Below are the code and all the weights of a small trained network. Each question names an input and a class and asks about switching units off, where a switched-off unit gives its printed mean instead of its output.

import numpy as np


def w(rows, s, z=0):
    codes = np.array(rows[::2]) - 128.0
    scale = np.full(codes.shape[1], s)
    scale[-1] = z or s
    return codes * scale


def norm(h):
    return h / np.sqrt((h * h).mean(-1, keepdims=True) + 1e-5)


def f(y):
    return y / 2 * (1 + np.tanh(0.7978845608 * (y + 0.044715 * y**3)))


def log_softmax(a):
    a = a - a.max(-1, keepdims=True)
    return a - np.log(np.exp(a).sum(-1, keepdims=True))


def net(x, mask):
    res = np.array(x, float).reshape(1, 5) / 4 @ E
    u = 0
    for l in range(4):
        y = f(norm(res) @ A[l][:, :-1].T + A[l][:, -1])
        res = res + np.where(mask[u : u + 5], y, B[l][:, -1]) @ B[l][:, :-1]
        u += 5
    return log_softmax(norm(res)[-1] @ U[:, :-1].T + U[:, -1])


A, B = {}, {}
E = w([
[52,133,143,115,167,74,117,114,198,114,94,116],'x0',
[94,69,158,134,78,177,113,96,219,200,128,134],'x1',
[98,142,157,23,68,129,128,109,118,179,180,200],'x2',
[116,123,159,84,115,3,107,202,160,144,133,158],'x3',
[72,89,204,67,149,130,216,101,118,157,176,89],'x4',
],0.0037)
A[0] = w([
[186,74,114,144,91,195,142,85,147,147,110,98,2],'0.n0',
[137,125,114,103,50,194,124,134,134,191,186,173,51],'0.n1',
[88,127,143,118,106,176,176,97,60,140,177,132,146],'0.n2',
[157,186,97,175,114,121,70,154,102,133,152,128,43],'0.n3',
[2,102,177,114,131,170,147,86,151,133,148,76,84],'0.n4',
],0.0053,0.0019)
B[0] = w([
[116,132,214,182,136,95,154,126,81,70,181,74,171],'0.n0',
[194,112,179,90,92,127,95,77,164,159,58,72,235],'0.n1',
[189,114,77,100,115,255,94,141,179,145,144,152,231],'0.n2',
[127,62,126,116,117,106,158,156,198,144,103,129,209],'0.n3',
[66,159,157,65,106,77,206,176,183,127,115,158,251],'0.n4',
],0.0055,0.0028)
A[1] = w([
[16,145,191,106,155,83,201,96,134,203,131,137,139],'1.n0',
[67,154,171,88,163,105,138,154,90,115,253,123,60],'1.n1',
[67,132,147,107,138,97,142,96,181,79,101,129,158],'1.n2',
[168,125,93,126,164,57,199,193,68,77,116,72,4],'1.n3',
[82,147,114,84,129,97,155,217,165,115,190,149,119],'1.n4',
],0.0045,0.0025)
B[1] = w([
[68,118,152,102,60,165,187,241,130,140,192,107,253],'1.n0',
[66,153,124,222,56,111,164,131,184,77,100,176,154],'1.n1',
[138,128,118,171,154,195,238,111,123,207,160,129,208],'1.n2',
[226,100,81,189,156,98,93,175,88,253,149,101,196],'1.n3',
[107,46,170,182,124,209,151,123,118,50,107,15,225],'1.n4',
],0.005,0.0028)
A[2] = w([
[132,54,165,161,111,176,141,166,133,168,176,94,136],'2.n0',
[165,144,115,145,104,254,149,113,70,93,212,146,228],'2.n1',
[130,81,93,158,149,125,74,83,227,135,110,138,59],'2.n2',
[167,165,136,123,135,143,151,121,101,179,243,119,25],'2.n3',
[153,116,158,127,37,133,139,66,124,165,188,139,8],'2.n4',
],0.0045,0.0013)
B[2] = w([
[117,232,125,147,88,46,143,141,103,80,133,101,228],'2.n0',
[2,137,144,118,171,11,138,83,124,99,78,120,254],'2.n1',
[77,127,157,112,118,77,112,128,51,66,106,182,164],'2.n2',
[92,96,94,142,177,128,39,108,91,127,60,86,139],'2.n3',
[114,160,179,161,179,230,12,76,60,164,175,133,165],'2.n4',
],0.0048,0.0029)
A[3] = w([
[123,149,149,115,162,200,169,76,151,157,156,81,18],'3.n0',
[114,162,80,132,51,74,147,207,169,60,99,203,243],'3.n1',
[90,175,100,189,240,133,158,65,133,101,67,126,3],'3.n2',
[101,82,105,218,174,132,134,156,172,88,144,36,88],'3.n3',
[138,165,139,3,102,162,166,128,176,202,161,200,130],'3.n4',
],0.005,0.00064)
B[3] = w([
[171,93,173,191,78,71,96,206,146,132,120,159,165],'3.n0',
[105,109,163,183,119,137,181,61,125,62,125,174,254],'3.n1',
[91,150,151,18,169,107,132,77,67,106,162,99,204],'3.n2',
[141,135,115,31,136,150,143,137,108,154,151,165,230],'3.n3',
[195,121,3,57,146,127,120,133,108,151,136,175,234],'3.n4',
],0.0064,0.0038)
U = w([
[68,130,160,114,82,137,254,223,183,144,192,114,188],'0',
[182,115,73,10,78,187,69,122,169,206,142,214,165],'1',
[111,148,112,167,165,153,69,171,195,147,153,93,1],'2',
[144,138,223,194,68,192,31,85,134,169,107,65,122],'3',
[224,116,50,200,212,91,132,222,94,174,141,97,134],'4',
[123,88,129,223,101,96,128,106,147,40,86,227,150],'5',
[95,152,93,174,170,167,70,155,194,157,140,99,9],'6',
[81,169,122,53,223,104,128,63,45,74,136,94,176],'7',
],0.0085,0.0043)

Each question gives the input, the list of numbers given to net, and the class t.
The units are the neurons (one row each of A and B). Each row of codes is followed by its name. A weight is (code - 128) times the scale printed after its matrix; where a second scale follows, it is the last column's (A, B and U).
mask holds one flag per neuron, layer by layer. A switched-off neuron (its flag False) gives its mean, the last column of its row in B, instead of its output. The means were averaged over made-up inputs and are rounded, as every weight is.
A unit's drop is (log p(t) with every unit on - log p(t) with that unit switched off) / (log p(t) with every unit on - log p(t) with every unit switched off).
The circuit of an input: a set's keep is (log p(t) with only the set's units on - log p(t) with every unit switched off) / (log p(t) with every unit on - log p(t) with every unit switched off). Starting from the 12 units with the biggest drops (on a tie, the unit counted first), units are removed one at a time, each time the one whose removal leaves the highest keep (on an exact tie, the one counted first), for as long as the keep stays at least 0.8.
units of the circuit, in order: the units of the circuit, biggest drop first
most important unit: the unit with the biggest drop
k most important neurons: the k neurons with the biggest drops, biggest first
top k neurons in layer l: the k neurons of layer l with the biggest drops, biggest first
drop when u is switched off: that unit's drop, to one decimal
input [-5,1,2,-4,4], class 3: units of the circuit, in order : [2.n4; 0.n1]
input [1,1,5,0,6], class 1: units of the circuit, in order : [3.n4]
input [-3,5,-1,-3,-8], class 5: top 2 neurons in layer 1 : [1.n3; 1.n2]
input [2,8,-4,0,-5], class 5: 3 most important neurons : [2.n2; 1.n4; 2.n1]
input [1,5,-7,6,0], class 5: top 2 neurons in layer 0 : [0.n4; 0.n0]
input [0,3,-2,-5,0], class 7: 2 most important neurons : [2.n1; 3.n2]
input [5,-8,7,2,-2], class 5: units of the circuit, in order : [3.n1; 1.n1]
input [7,-5,-6,3,-6], class 7: top 2 neurons in layer 3 : [3.n2; 3.n0]
input [-6,2,-8,-8,7], class 7: units of the circuit, in order : [2.n1; 3.n2]
input [7,-6,7,3,-5], class 5: 2 most important neurons : [3.n1; 0.n4]
input [-7,-4,1,6,6], class 7: 3 most important neurons : [0.n4; 0.n2; 2.n1]
input [-5,4,-3,-5,1], class 7: 2 most important neurons : [2.n1; 3.n2]
input [-1,8,-6,-7,2], class 0: 2 most important neurons : [0.n4; 3.n0]
input [-3,-8,-2,8,2], class 4: units of the circuit, in order : [1.n3]
input [-8,6,4,-8,6], class 3: 2 most important neurons : [0.n0; 2.n4]
input [-3,-6,8,3,5], class 1: top 3 neurons in layer 3 : [3.n4; 3.n2; 3.n1]
input [-3,6,6,-7,-7], class 3: 2 most important neurons : [0.n0; 0.n1]
input [-8,3,-8,5,5], class 4: 2 most important neurons : [1.n3; 0.n4]
input [4,8,-7,-7,-1], class 0: top 2 neurons in layer 0 : [0.n4; 0.n2]
input [7,-7,-2,-2,4], class 0: most important unit : 1.n0
input [-3,2,4,7,3], class 1: 2 most important neurons : [0.n1; 3.n4]
input [3,5,-5,-2,-4], class 7: drop when 3.n2 is switched off : 0.1
input [-3,-5,-6,7,4], class 4: drop when 1.n3 is switched off : 0.8
input [3,-6,5,8,-6], class 5: drop when 3.n1 is switched off : 0.2
input [-6,-1,0,8,-6], class 5: drop when 3.n1 is switched off : 0.4
